Below is a small trained network, with its code and all its weights. Each question gives an input and a class and asks what happens when units are switched off, that is, made to give their printed mean instead of their output.

import numpy as np


def w(rows, s, z=0):
    codes = np.array(rows[::2]) - 128.0
    scale = np.full(codes.shape[1], s)
    scale[-1] = z or s
    return codes * scale


def f(y):
    return np.maximum(y, 0)


def log_softmax(a):
    a = a - a.max(-1, keepdims=True)
    return a - np.log(np.exp(a).sum(-1, keepdims=True))


def net(x, mask):
    res = np.array(x, float).reshape(1, 4) / 4 @ E
    y = f(res @ A[0][:, :-1].T + A[0][:, -1])
    res = res + np.where(mask, y, B[0][:, -1]) @ B[0][:, :-1]
    return log_softmax(res[-1] @ U[:, :-1].T + U[:, -1])


A, B = {}, {}
E = w([
[186,114,83],'x0',
[126,128,132],'x1',
[91,74,148],'x2',
[162,71,249],'x3',
],0.011)
A[0] = w([
[83,98,109,252],'neuron 1',
[155,112,253,223],'neuron 2',
[134,64,96,116],'neuron 3',
[187,142,87,109],'neuron 4',
[154,161,202,195],'neuron 5',
[133,186,31,186],'neuron 6',
],0.018,0.0038)
B[0] = w([
[171,255,244,171],'neuron 1',
[168,43,157,254],'neuron 2',
[232,201,35,151],'neuron 3',
[24,78,155,174],'neuron 4',
[138,115,61,191],'neuron 5',
[68,184,87,249],'neuron 6',
],0.0094,0.015)
U = w([
[168,246,40,240],'0',
[163,41,58,208],'1',
[27,119,34,2],'2',
[175,98,117,159],'3',
[122,254,214,207],'4',
[92,78,250,23],'5',
],0.0069,0.0045)

Each question gives the input, the list of numbers given to net, and the class t.
The units are the neurons (one row each of A and B). Each row of codes is followed by its name. A weight is (code - 128) times the scale printed after its matrix; where a second scale follows, it is the last column's (A, B and U).
mask holds one flag per neuron, in row order. A switched-off neuron (its flag False) gives its mean, the last column of its row in B, instead of its output. The means were averaged over made-up inputs and are rounded, as every weight is.
A unit's drop is (log p(t) with every unit on - log p(t) with that unit switched off) / (log p(t) with every unit on - log p(t) with every unit switched off).
The circuit of an input: a set's keep is (log p(t) with only the set's units on - log p(t) with every unit switched off) / (log p(t) with every unit on - log p(t) with every unit switched off). Starting from all 6 units, units are removed one at a time, each time the one whose removal leaves the highest keep (on an exact tie, the one counted first), for as long as the keep stays at least 0.8.
units of the circuit, in order: the units of the circuit, biggest drop first
unit that matters most: the unit with the biggest drop
k most important neurons: the k neurons with the biggest drops, biggest first
drop when u is switched off: that unit's drop, to one decimal
input [3,-6,6,-2], class 0: units of the circuit, in order : neuron 3; neuron 2
input [-6,-2,-5,2], class 1: units of the circuit, in order : neuron 1; neuron 5; neuron 6
input [8,-2,-3,-1], class 2: units of the circuit, in order : neuron 4; neuron 6
input [-7,-6,6,-3], class 4: units of the circuit, in order : neuron 1
input [-8,3,-3,5], class 1: units of the circuit, in order : neuron 5; neuron 2
input [-2,-4,-4,2], class 1: units of the circuit, in order : neuron 1; neuron 6
input [0,7,-3,4], class 1: 3 most important neurons : neuron 1; neuron 5; neuron 2
input [4,-3,8,-8], class 0: units of the circuit, in order : neuron 3; neuron 1
input [-1,-4,2,-5], class 4: 3 most important neurons : neuron 1; neuron 5; neuron 3
input [0,2,3,-3], class 4: units of the circuit, in order : neuron 1; neuron 5
input [0,0,-6,7], class 1: units of the circuit, in order : neuron 5; neuron 2
input [-2,7,-7,3], class 1: units of the circuit, in order : neuron 1; neuron 5; neuron 6
input [-1,2,-7,2], class 1: units of the circuit, in order : neuron 1; neuron 6
input [7,-6,5,0], class 0: unit that matters most : neuron 2
input [-8,6,-1,3], class 1: units of the circuit, in order : neuron 5; neuron 2
input [-2,3,-7,3], class 1: 4 most important neurons : neuron 1; neuron 5; neuron 6; neuron 2
input [-6,-4,3,-2], class 4: 3 most important neurons : neuron 1; neuron 2; neuron 5
input [8,-1,-5,0], class 2: 4 most important neurons : neuron 4; neuron 1; neuron 6; neuron 2
input [-8,1,2,-3], class 4: 2 most important neurons : neuron 1; neuron 2
input [7,-2,4,-2], class 0: 2 most important neurons : neuron 3; neuron 2
input [8,-6,-2,-8], class 2: units of the circuit, in order : neuron 4
input [-4,8,1,-6], class 4: drop when neuron 5 is switched off : 0.4
input [8,5,4,-2], class 0: drop when neuron 4 is switched off : -0.1
input [5,-6,6,-1], class 0: drop when neuron 2 is switched off : 0.5
input [-7,5,7,-8], class 4: drop when neuron 2 is switched off : 0.0
